(in the rows, 128 means zero)
Each name stands for a flat space through zero: a line, a plane or more. A row that begins with a name and a colon came from that space; any other row is followed by the name of the space it lies nearest, among the names in its block.
pigibsapu: [115 125 127 134 119 128 103 133 116 113 133 130 170 104 139 125 117 150
 127 119 117 123 107 135 111 104]
kugodozu: [ 88 116 125 125 146  98  70  99 139  68 122 150 139 142 122 205 158  98
 127  85  88  90 104 170  84 157]
zarzevug: [200 141 176 118 136 106 131 122 145  96 144  67 101 131 166 168 140 159
 139 125  99 119 132  94 162  86]
pigibsapu: [ 88 138 184  61 107 135 120 180 174 122 116  91 157 109 105  50 109  92
 177 113 190 110 115 140  48 126]
zarzevug: [224 200 182 132 103 132 104 147  97 142 156  60 199  84 156  58 100 158
 162 174 121 157  76  85 158  58]
kugodozu: [133 118 144 102 132 126 115 124 121 133 113 118 136 139 116 152 155 110
 153 112 120 108  99 107 115 143]
kugodozu: [147  77 111  94 145 119 220 152 158 169  95 120 100 159 138 136 106 109
 120 110 214 171 164  94 125 145]
tisavuka: [161 206 166 136 159  76  87  95 202  65 117  89 120 183 103 184 143  84
 100 135 125 129 123 173 113 173]
zarzevug: [126 174 157 139 130 137 121 116 172 121 120  98  86 159  90 129 150 155
  98 156 113 105 151 132 153 146]
zarzevug: [110 140 128 111 130 149 171 138 159 175 106 133  71 164  77  85 137  89
 126 154 175 134 165 127 134 183]
kugodozu: [114  92 121 121 122 145 119 123  91 141 127 142 124 118 129 147 155 145
 146 113  93  99 112 103 136 122]
kugodozu: [159 190 157 145 119 111  82 124 124  85 176 115 134  95 152  89 113 100
 155 152  97 133 123 167 129 101]
pigibsapu: [125 144 167 113 131 126 112 119 159 102 131 102  76 145 112 147 162 127
 139 127  98  87 142 130 133 139]
pigibsapu: [ 92  71  91 124 112 173 160 147  86 198  94 150 171 119 109 110 124 185
 112 123 151 130 108  77 133 121]
pigibsapu: [125 130 107 154 128 124 124 124 121 119 134 141 149 118 141 131 109 148
 104 131 125 144 130 142 133 114]
tisavuka: [146 108 106 150 163  81 130  94 157  77 115 130 124 163 156 241 132 143
  76  95 114 138 138 142 133 135]
zarzevug: [111 110 161  70 118 138 151 163 151 144 118 107 111 124 116  83 128  94
 175 113 173 115 134 115  90 134]
tisavuka: [190 160 130 122 144  65 108 128 122  82 163 131 171 107 184 123  85  22
 173 117 156 187 105 175  89 121]
kugodozu: [116 113 150 111 117 143  99 130 110 127 121 112 150 117 121 142 155 162
 146 112  95  88  94 100 121 111]
pigibsapu: [166 181 145 134 109 161 154 140 107 181 163 126  64 116 113  22 125  89
 168 195 133 148 162 119 180 134]
pigibsapu: [125 146 174 115 106 168 103 127 111 142 144 104  78 117 102  98 176 157
 164 151  68  68 127  97 162 117]
tisavuka: [123 163 122 139 121 140 118 128 117 148 137 145 128 124 105  78 123  91
 138 158 135 141 127 148 129 150]
kugodozu: [193 156 200  65 136  88 116 145 159 100 130  62 145 132 147 127 129  60
 195 109 158 131  93 113  87 122]
pigibsapu: [149 106  91 131 165  70 147 113 151  99 109 146 157 158 157 202 102  77
 101  91 172 178 125 155  97 155]
zarzevug: [ 84 112 132 146 126 123  72 107 127  64 145 137 124 111 142 184 153 179
 113  99  52  71 125 154 120 103]
tisavuka: [101 122 129 133 133 111  79 116 134  85 118 128 179 125 129 179 136 152
 111  98 101 103  93 146  94 121]
zarzevug: [126 137  40 185 125 156 153 114  54 210 132 213 144 125 107  72 105  84
 109 179 148 194 130 140 167 170]
zarzevug: [155 179 152 135 146  96 121 123 199 103  89  73 182 170 107 165 110 158
  67 133 169 151 110 133 111 138]
tisavuka: [110 135  94 171 120 139 132 128 118 131 139 152 144 110 136 105  98 168
  88 147 127 150 146 148 145 109]
pigibsapu: [ 93 175 150 142  96 144  95 160 143 102 159 117 169  74 132  34  81 158
 127 152 136 128 134 172 100  81]
tisavuka: [ 81 132  71 191 135 117  82  98 113  95 127 180 186 123 126 170 112 159
  63 122  97 136 113 182 117 134]
tisavuka: [ 99 228 193 139 121 148  80 117 212 109 102  68 110 172  39 108 161 176
  79 175 111  77 133 147 133 162]
zarzevug: [ 63 128 152 124 129 136  99 116 178  84 121 122  74 148  94 162 166 160
 105 113  89  61 156 156 115 146]
tisavuka: [146 142 144 117 137 127 144 121 150 138 119 112  85 158 109 136 147 109
 130 139 134 124 144 117 144 154]
kugodozu: [113 128 103 148 118 176 141 120  94 200 101 147 130 146  77 109 151 165
 104 162 121 123 117  89 169 155]
kugodozu: [116 157 109 173 123 126  86 107 103  97 168 164 118 103 140 117 125 119
 124 146  77 125 137 176 143 121]
[125 140 115 143 144 103 146 124 172 104 124 131 113 149 133 143 104 115
  91 128 159 154 161 163 120 143]
pigibsapu
[145 122 146  85 147 109 160 132 164 136 108 114  88 167 113 142 141  59
 153 115 171 135 140 122 109 173]
pigibsapu
[109 112 140 108  94 191 168 164 103 198 131 122  95 103 106  35 131 164
 156 158 141 113 148  81 156 108]
tisavuka
[155 110 131 107 131 126 151 134 112 146 132 126 110 127 143 125 132  99
 160 123 138 137 129 106 135 128]
kugodozu
[ 90  82  96 127 113 151 124 133  68 145 154 184 112  90 143 100 134 104
 169 117 102 114 131 136 124 123]
zarzevug
[129 117 105 123 143 136 202 133 162 175 100 137  69 174 100 119 123 105
 101 145 188 159 179 117 149 176]
pigibsapu
[120 143  95 170 127 133 101 101  86 122 162 178 104 114 132 122 136 103
 131 149  78 129 137 163 154 139]
kugodozu
[120 207 162 141 111 152 101 136 160 143 116  94 151 137  72  65 125 153
 105 178 138 122 117 136 131 139]
zarzevug
[153 182 142 136 133 111 121 126 154 119 133 114 133 139 118 104 112  91
 124 152 150 154 130 153 123 144]
kugodozu
[ 88 153 100 144 121 144 120 135 129 160 105 155 179 133  83  81 106 112
 102 150 169 152 112 154 102 162]
zarzevug
[134 144  78 196 125 123 152 128 126 117 156 154 145 102 168 102  64 176
  64 156 142 186 170 165 160  87]
tisavuka
[156 127 143 121 133 100 127 136 143  92 139 104 149 114 168 144 105 133
 132 110 137 142 125 133 114  94]
tisavuka
[150 145 130 138 141 114 136 112 143 117 136 127  85 148 130 145 136 107
 122 139 120 134 152 139 149 145]
pigibsapu
[ 86  81  96 132 138 131 100  99  91 122 120 177 117 137 118 193 172 118
 133  96  76  89 110 132 122 158]
kugodozu
[ 98  78 119 107 124 137 137 134 106 127 142 156  88 111 143 129 143 107
 165 103 112 103 144 129 118 127]
zarzevug
[161 148 126 153 140 104 151 123 162 103 137 110 111 139 154 145 101 148
  89 139 142 159 162 142 150 112]
tisavuka
[117 137 121 161 112 147  99 122  98 121 147 136 149  98 137 117 126 185
 113 142  83 114 119 129 150  92]
pigibsapu
[134 109 136 104 144  95  78 101 100  84 145 149 116 128 146 190 170  49
 187  87  76  95  95 147  99 151]
kugodozu
[126 146 126 166 139 101  88 100 146  61 146 128 129 127 151 185 128 161
  90 119  79 115 136 166 134 109]
pigibsapu
[116 111 126  77 139 109 181 164 178 149  92 122 144 152 114  98  92  55
 140 107 240 170 138 138  65 167]
pigibsapu

Rows lie near named flat spaces through zero. A row that begins with a name and a colon came from that space; any other row is followed by the name of its block's space that it lies nearest.
gattiv: [123 130 121 151 128 167 110 117 117 148 132 111 105  69  96 119 108 117
 100 157 120 151 190 124 102 153]
veptepi: [131 154 110  91 112 137 102  81 132 137 105 131 121 142 144 122  76 112
 160 141 157 113 116 131 143 132]
veptepi: [108 124 110  96 146 119 105 129 150 130 131 121  82 146 130  85 110  83
 133 150 190 148  73 153 173  49]
veptepi: [113 163 107  73 176 109 175 118 108 144 128 139  79 105 102 106 145 131
  94 132 163 138  66 123 132 119]
bokfudis: [147 124 121  87 118  97 171 107 113 150 135 113 107 182 139 132 110 126
 185 131 176 132 113 104 132 119]
vavumari: [105 130 117 146 128 151 124 128 118 114 128 133 146 111 122 118 129 125
 106 132 110 113 141 143 133 113]
gafotimu: [134 110 128 116 119  99 141 134 133 138 137 120 107 173 144 125 116 113
 172 132 156 131 113 120 140 117]
veptepi: [115 107 137 167 130 117 123 167 136 122 138 136 121 122 132 128 144 121
 120 126  95 124 137 131 122 154]
gattiv: [139 180 130  48 178 113  89 110 170 118  95 151 106 110 127 111 143 131
  84 110 177 150  11 152 163  79]
gafotimu: [101 158  88 126  63 189  96  48 102  99  94 141 214 161 166 130  50 121
 177 137 110  41 169 151 154 118]
bokfudis: [123 124  99 126 111 163 162  87  82 165 145  90 101 110  96 115  84 113
 145 171 158 143 206 107 105 128]
bokfudis: [ 82 156 106 147 138 126 128 134 114 124 111 171 112  95 136 120 115 119
 108 133  71  74 117 134 120 218]
gattiv: [128 135 108 108 112 147 118  89 119 148 124 110 109 131 125 115  79 106
 155 156 163 133 151 125 132 118]
vavumari: [139 144 127 104 111 125 157 102 111 105 117 139 192 172 150 151 138 163
 151  97 123  90 109 126 138 108]
bokfudis: [105 139 116 137 127 122 132 130 119 125 120 151 124 125 139 126 117 122
 131 129 100  94 121 130 127 173]
gafotimu: [135 104 125 104 153  88 200 147 106 164 164 100  61 148 103 114 146 119
 143 143 182 172 116 100 121 103]
bokfudis: [140 140 124 105 138 126 152 112 113 150 130 119 104 115 111 130 124 135
 126 135 147 145 133 110 112 143]
vavumari: [139  98 145 178 126 159  93 150 140 146 145  97 104  73  96 125 128 115
  99 153 116 180 203 124  98 140]
bokfudis: [ 99 154 106 120 133 104 154 123 108 136 115 163 102 129 143 126 109 122
 142 131 101  79 103 119 123 210]
vavumari: [ 89 143 105 134 127  76 204 142  85 132 126 175 113 160 156 139 126 135
 164 117  74  47 101 105 115 243]
gafotimu: [134 151  93  68 127 122 231  70  57 167 140 107 105 151 105 129 106 144
 164 144 180 122 141  87 110 130]
bokfudis: [103 132 116 142 129 130 122 134 125 124 125 142 119 120 133 117 118 114
 124 135 109 106 126 136 132 150]
veptepi: [142 119 128 124 144 128 241 128  63 144 164 100 142 120  82 146 182 177
 106 117 133 149 167  91  89 110]
gafotimu: [104 145 103 121 122 140 172 105  88 116 127 139 160 139 129 127 126 141
 129 123 116  85 130 129 132 121]
gattiv: [148 179 131  82 146 106 158 102 115 138 102 157 129 112 130 156 139 170
 119 103 112 108  89 104 103 207]
gafotimu: [150 149 131  94 113 101 142 103 126 132 108 144 142 167 157 154 113 147
 172 109 129  99 101 110 126 173]
bokfudis: [123 146 106 116 114 131 172  93  85 154 126 128 115 127 123 136  95 133
 155 143 123 102 163 101 102 192]
veptepi: [147 111 128 160  82 144 188 106  74 144 144 107 170 145 124 167 117 160
 171 128  95 106 228  88  81 185]
gattiv: [123 146 118 127 143 150 122 114 118 150 125 123  94  71  98 119 115 123
  96 150 127 147 154 122 105 162]
veptepi: [132  80 155 211  81 138  78 166 153 109 134 126 171 145 157 150 122 120
 157 123  67 112 196 134 118 164]
gafotimu: [110 135 125 164  84 173  35 109 158  85  95 150 199 134 169 131  87 113
 139 124  84  76 149 169 156 124]
gattiv: [118 118 133 147 140 113 149 158 123 124 139 136 123 123 124 129 155 134
 114 121 106 124 123 125 121 144]
gafotimu: [101  86 133 158 130  91 136 186 145 106 150 136 123 177 152 111 154 104
 145 120 124 116  91 146 161  85]
vavumari: [100 151 106 102 143 101 173 125 105 124 122 157 118 146 139 120 133 131
 133 119 123  86  76 127 140 148]
gattiv: [ 94  84 149 197 166  98 155 228 136 105 164 143 116 107 113 118 211 130
  69 111  73 137 112 141 124 123]
veptepi: [110 115 123 141 138 114 136 152 129 131 139 131 101 128 126 113 133 111
 125 136 127 129 118 132 133 129]
vavumari: [130 124 131 139 104 160  84 113 144 101 118 124 180 140 142 129 117 127
 132 123 126 118 142 152 149  77]
vavumari: [121 147 118 127 150 167 204 111  68 117 144 118 177  82  78 137 182 182
  61 113 110 128 160 120 101  92]
gattiv: [157 195 130  79 146 143 119  76 122 147  91 145 125  68 111 153 118 166
  95 119 119 130 119 108  93 208]
[ 80 109 114 149 160 101 212 180  92 105 160 144 133 143 117 110 192 137
  96 112 106 102  90 136 141  88]
gafotimu
[ 70  95 112 167 138 113 173 181 109  91 157 143 148 161 136 102 170 115
 114 119 104  90 100 155 162  66]
gafotimu
[154 136 146 130 123 143 123 119 129 117 121 126 171 116 124 154 149 162
 111 107 110 133 143 123 112 130]
veptepi
[166 128 145  85 150  79 147 135 143 166 133 116  62 139 122 134 133 127
 149 130 174 175  93  98 115 155]
vavumari
[119  80 142 189 107 120 146 174 123 109 154 123 161 158 140 139 155 131
 143 117  89 114 165 128 124 123]
gattiv
[177  99 162 140 116  86 125 151 149 172 138 109  74 139 133 156 118 125
 175 135 132 170 161  85  88 215]
vavumari
[143 171 121  62 170 128 177  97 105 136 123 127 123 102  95 128 160 164
  84 114 165 150  82 118 122  94]
veptepi
[132 137  95  89 113 134 218  74  60 163 145  99 115 153 108 128  98 136
 170 150 173 122 167  92 111 122]
veptepi
[138 132 131 110 133 129 122 120 135 128 126 122 129 131 125 126 131 130
 125 125 149 142 114 131 136  99]
vavumari
[124 118 131 149 133  91 168 156 111 159 140 137  76 121 126 139 128 125
 145 136  98 122 147  95  92 233]
vavumari
[133 124 150 164 108 135  52 145 171 106 106 148 156 121 158 143 119 123
 130 116  82 112 134 146 131 168]
veptepi
[131 159 133  97 161 101 147 133 130 128 115 154 115 113 126 135 157 150
 101 107 120 123  70 122 123 160]
gattiv
[160 128 142 105 102 113 116 110 144 119 115 128 165 181 161 151 118 142
 175 107 142 117 111 123 140 116]
vavumari
[109 164 105  81 142 137 166  96 102  97 117 147 177 147 130 121 148 153
 108 105 143  91  69 146 159  58]
vavumari
[126 143 120  74 154  60 148 136 142 153 120 149  52 163 149 115 115 106
 164 130 167 126  40 115 145 166]
vavumari
[ 84 125  90 122 152  93 224 141  71 165 157 131  48 129 107 101 122 105
 140 158 139 113 124 102 114 174]
veptepi
[164 126 125  88 122 126 172  92 103 164 142  89 106 144 107 135 113 137
 159 142 187 166 154  96 111 106]
bokfudis
[151 125 139 100 126  46 155 145 140 163 124 146  63 183 164 147 109 119
 202 123 138 118  83  89 116 232]
vavumari
[160 142 150 123 110 153  67 106 160 107 102 131 182 124 144 151 123 148
 124 108 119 130 131 140 132 116]
veptepi
[135 142 122  94 147 108 155 119 119 151 129 126  88 124 117 124 126 128
 130 134 155 143 104 112 121 143]
bokfudis

Each name stands for a flat space through zero: a line, a plane or more. A row that begins with a name and a colon came from that space; any other row is followed by the name of the space it lies nearest, among the names in its block.
teda_mes: [145 124 148 113 141 121 113 120 144 139 121  94 138 104 134 145 138 118
 129 166 136 138 159  96 149 113]
teda_mes: [194 138 163 122 122  87 132 112 122 138 123  80 125 103 149 192 139 166
 115 101 157 140 122 114  89  92]
bop_puf: [155 130  97 164 146 153 162 111  85 108 182  56 120 176 123 112 107  84
 117 146 208  65 136 153 146 158]
vova_bap: [130 156 140 108 135 132 163  67 175 109 163 110 127  95 105 169 127 193
 117 124 134 158 158  73 135 163]
maki_gugal: [149 146 153  97 121 124 188 129 131 101 113 135 117 136 158 161 130 186
  82  43  88 125  79 103 130 126]
teda_mes: [128 133  63 114 112 193  99 192  85 115 115 193  62 128  90 104 110 136
 127 135 106 158 122 156 150 148]
teda_mes: [107 124 173 106 117  91 126 155 145 158 119 134 190 124 172 147 142  92
 157 136 119 147 118 108 120  74]
teda_mes: [159 128 141 103 128 130 147 132 172 187 130  96 128  97 171 139 119 132
 129 123 113 114 125 102 127 148]
vova_bap: [ 98 157 148 122  92 164 188  84 177 152 167 109 100 141  88 143  67 169
 101 137 121 117 153 107 131 158]
maki_gugal: [154  80 153 102 141 119  88 113 132 148 115  68 110  97 140 124 114 117
 143 169 168 124 165 122 139 104]
kidub_misok: [134  98 166  90 134 102 124 107 133 123 144  86 147 106 151 152 122 133
 155 136 179 147 145 106 127  95]
kidub_misok: [127  95 130 181 128  92  82 123 115 174 127  96 149 143 136  94 125  63
 163 167 172  87 137 184  86 107]
kidub_misok: [153 107 127  82 129 110 134 137 150 161 152 128 140  80 186 144 127 156
 175  82 151 154 102 118  93 143]
kidub_misok: [142 118  93 167 127 128  83 145 109 161 127 129 117 126 118 102 128  93
 153 158 150 114 135 174 100 136]
vova_bap: [134 152 135 129 111 144 128 142  72  63 102 144  92 160  77 159 127 154
  79 126 121 151 131 129 149  81]
vova_bap: [146 131  79 110 135 156 146 180 106 138 159 144 132 130 167 115 128 104
 155 104 144 125  94 138 135 162]
teda_mes: [149 146 159 182 158  68 126 105 144 140 101  92 193 138 158 138 187  84
 108 137 107  88 125 115 119 110]
maki_gugal: [ 40 128 120 164 126 104 167 105 143 101 153 196 185 175 134  80 136 121
 149  66 102 106  77 162  96 159]
kidub_misok: [ 69 102 114 114 115 126  94 104 148 127 163 173 131  99  95 110 108 152
 194 143 160 181 152 144  96 142]
vova_bap: [ 98  89 154 152 146 100  76  70 114  72  93 118 115 133  77 105 138 139
 116 156 141 128 167 145 132  98]
teda_mes: [145 144 107 161 136 126 118 141 111 123 108 142 125 139 123 120 152 117
 110 122 105 113 115 143 124 136]
kidub_misok: [187 140  72 166 120 165 101 171  75 137  92 139  49 142 103 110 122 130
  88 119 109  99 109 181 119 148]
bop_puf: [171 152 104 157 145 144 129 144 101 123 119 100 118 145 124 130 146  99
  95 149 128  98 132 128 153 137]
maki_gugal: [187  87 120 106 191 101  49 125  84  59  79 106 118  76 135 137 194 136
 131 146 154 166 155 107 162 100]
maki_gugal: [ 97 118 127 156 154 101 105 114 123  83  87 170 150 139 121  97 172 124
 116 108  83 122 113 139 133 127]
kidub_misok: [131 203  89 156 125 155 137 151 180 189 148 158 158 103 114 146 154 106
 132 181  76 148 151  89 137 180]
bop_puf: [147 113 119 123 148 127 128 138  94  95 123 116 126 139 145 120 141 118
 122 111 146 115 113 135 144 123]
bop_puf: [152 134 185 134 145 116 137  86 144 111  83  63 118 136 116 150 138 133
  58 156 100  95 161  87 171  98]
bop_puf: [172 111 169 115 132 131 148 125 113 125  89  63  93 149 149 135 111 128
  69 116 120  76 122 121 157  98]
kidub_misok: [119 143 184 149  93 136 141  83 128 115  97  89  77 165  60 151  86 159
  54 155 111 104 164 127 137  84]
maki_gugal: [ 88  95 168 105 119 122 149 107 148 118 108 133 121 145 138 105 102 147
 113  94 101 108 112 131 134 116]
vova_bap: [164 154 157 128 103 103 129 184 116 167  88 134 145 134 164 168 145 110
 110 112  90 131  95 124 108  71]
maki_gugal: [194 115 173  72 111 165  92 146 130 156  57  70  34  89 104 167  93 161
  66 185 100 142 182  88 179  75]
teda_mes: [103 109 159 119 165 106 104  63 148  74 128  99 154 106 100 134 154 136
 131 175 151 152 186  85 164 116]
vova_bap: [112 147 127 133 120 127 114 153 119 118 109 166 139 133 113 136 146 121
 125 139  99 153 127 123 134 107]
bop_puf: [127 155  88 164 134 148 167 161  99 122 147 140 146 180 144 103 136  81
 115 108 121  81  89 152 139 158]
maki_gugal: [178 123 162  79  79 149 116 123 167 204 112  93  42  71 113 175  65 202
 113 138 123 156 158 113 100 113]
bop_puf: [120  88 158  98 113 127 145 103 131 133 145  93 106 133 139 123  80 148
 137 108 169 114 126 140 115 116]
vova_bap: [170 101 172 126 130  88 117 115 100 115  95  82 116 132 149 150 132 141
 106 101 150 110 115 140 108  75]
kidub_misok: [151 138 144 126 135 126 143 131 122 123 117  99 132 137 139 144 136 118
 102 132 123 113 129 110 148 113]
kidub_misok: [ 60 153 134 166 120 133 165 114 146 105 112 178 148 182 104  94 131 121
  90 106  56  95 106 136 141 144]
vova_bap: [ 92 113 100 115 154 140 137  84 179 131 181 135 149  95 130  98 125 140
 174 135 148 138 149 111 133 201]
bop_puf: [ 76 143 195 149 140  90 130  23 197 110 138  87 176 116  75 155 141 143
 114 196 129 142 207  69 144 112]
maki_gugal: [ 93  72 161 106 129  95 152  85 156 141 161 102 155 130 172 101  98 133
 170  85 171 102 108 145  95 134]
maki_gugal: [127 129 128 104 145 125 207 134 104  92 190  98 181 168 189 136 128 104
 142  74 182 101  83 115 144 138]
bop_puf: [ 52 104 160 117 122 123 170  44 164  94 184 112 144 147 101 112  85 158
 145 120 171 122 150 122 125 146]
vova_bap: [ 39 104 136 144 142 107  77  82 160  96 115 181 159 116  78  88 147 126
 160 171 107 162 169 128 133 127]
teda_mes: [107 124  99 124 135 175 122 152 144 154 130 135 117 132 122  85 112  85
 132 176 106 109 149 125 173 162]
teda_mes: [ 65 108 156 110 134 123 137 117 168 142 143 127 180 135 145 102 120  86
 158 162 124 123 146 106 155 123]
bop_puf: [ 66 146 164 125  83 115 147 123 196 188 126 176 153 123 125 132 105 145
 141 121  68 145 121 120  92 123]
[194 130 117 111 153 122 143 168 111 140 120  98 141 117 195 142 158 107
 122  98 130 109  94 113 140 132]
kidub_misok
[103 124 127 160 182  85 157  29 190  76 120 151 157 108 136  98 181 195
 106  46  72 103 104 110 113 210]
teda_mes
[171 158  83 134  97 164 155 164 134 167 104 181  52 119 133 125 109 196
  88  41  54 114  66 159  88 185]
kidub_misok
[ 83 122 106 176 132 137  88 132 127 152 139 130 154 152  96  80 126  47
 158 214 145 108 168 156 139 131]
maki_gugal
[104 122 186 142 112  99 150  90 151 141 119  96 145 154 127 133 109 125
 108 128 123  97 132 128 115  96]
kidub_misok
[ 75 119 151 155 106 115 126 103 169 160 104 156 127 142 111  93 108 133
 121 121  77 103 123 152 101 133]
maki_gugal
[118 156 117 161 153  91 144 120 120  61  87 202 157 140 136 127 199 168
  92  39  50 132  68 128 113 144]
maki_gugal
[181 130 110 125 182 156  74 104 144 116  97  76  96  75  95 131 163 121
  98 221 120 137 209  74 202 154]
teda_mes
[147 110 121 148 138 111 106 140 110 147 124 106 140 133 150 112 137  88
 145 139 154 103 123 154 115 119]
kidub_misok
[124 126 120 174 128 128 110 131 103 127 108 122 119 162 107 101 128  92
 110 150 125  91 131 164 127 118]
kidub_misok
[136 101 136 100 134 131 115 121  97  86 125 113 104 125 118 135 119 146
 127 126 163 144 138 127 143 104]
kidub_misok
[159 115 123  98 140 116 138 145  99 102 138 123 134 118 167 146 141 143
 142  81 159 142  97 125 121 120]
vova_bap
[167 101 123  93 143 136 101 134 106 128 150  77 117  99 139 143 120 115
 158 167 199 147 161 116 146 114]
maki_gugal
[127 155  77 146 132 142 113 149 103 113 163 160 141 125 105 134 146 114
 159 150 156 162 136 136 122 148]
maki_gugal
[147 123 112 162 150 123  85 142  96 132 126  93 148 139 122 116 150  57
 141 197 168 112 159 141 145 109]
kidub_misok
[ 99 152  92 132  89 173 158 210 146 220 151 172 143 156 161  92  92  61
 155 138  89 101  92 153 124 157]
vova_bap
[130 111 137  63 107 155 156 140 172 182 152 122 107  93 163 134  82 157
 152 110 127 142 122 106 127 151]
teda_mes
[161 115 154 129 124 121 156 131 101 113  90 101  96 161 151 127 117 144
  74  70 110  78  87 147 127 106]
kidub_misok
[ 75 117 114 159 130 132 163  67 125  77 165 141 120 169  93  90 104 156
 123  87 150  97 116 163 112 171]
teda_mes
[192 125 118 162 194 114 119 114  62  56 123  44 148 155 138 133 182  72
  94 161 187  84 148 117 182 113]
bop_puf
[129  78 165  90 141  93 131  92 141 104 111 118 124 105 162 125 128 177
 133  66 132 130 106 124 112 119]
maki_gugal
[129 134 111 143 166 150 107 149 170 174  99 115 154 114 147  88 160  54
 120 201  70  94 159  96 190 162]
teda_mes
[ 78  96 130 136 127  97 110  92 152 120 127 175 139 115 123  96 129 161
 162  88 119 140 112 157  82 144]
maki_gugal
[ 76 126 127 129 135 114 121  87 152 101 161 154 161 114 102 125 136 144
 164 140 146 165 152 116 119 142]
bop_puf
[153 108 124 110 149 107  68 123 116 107 117 126 128  78 121 148 159 143
 158 153 159 181 158 114 125 108]
bop_puf
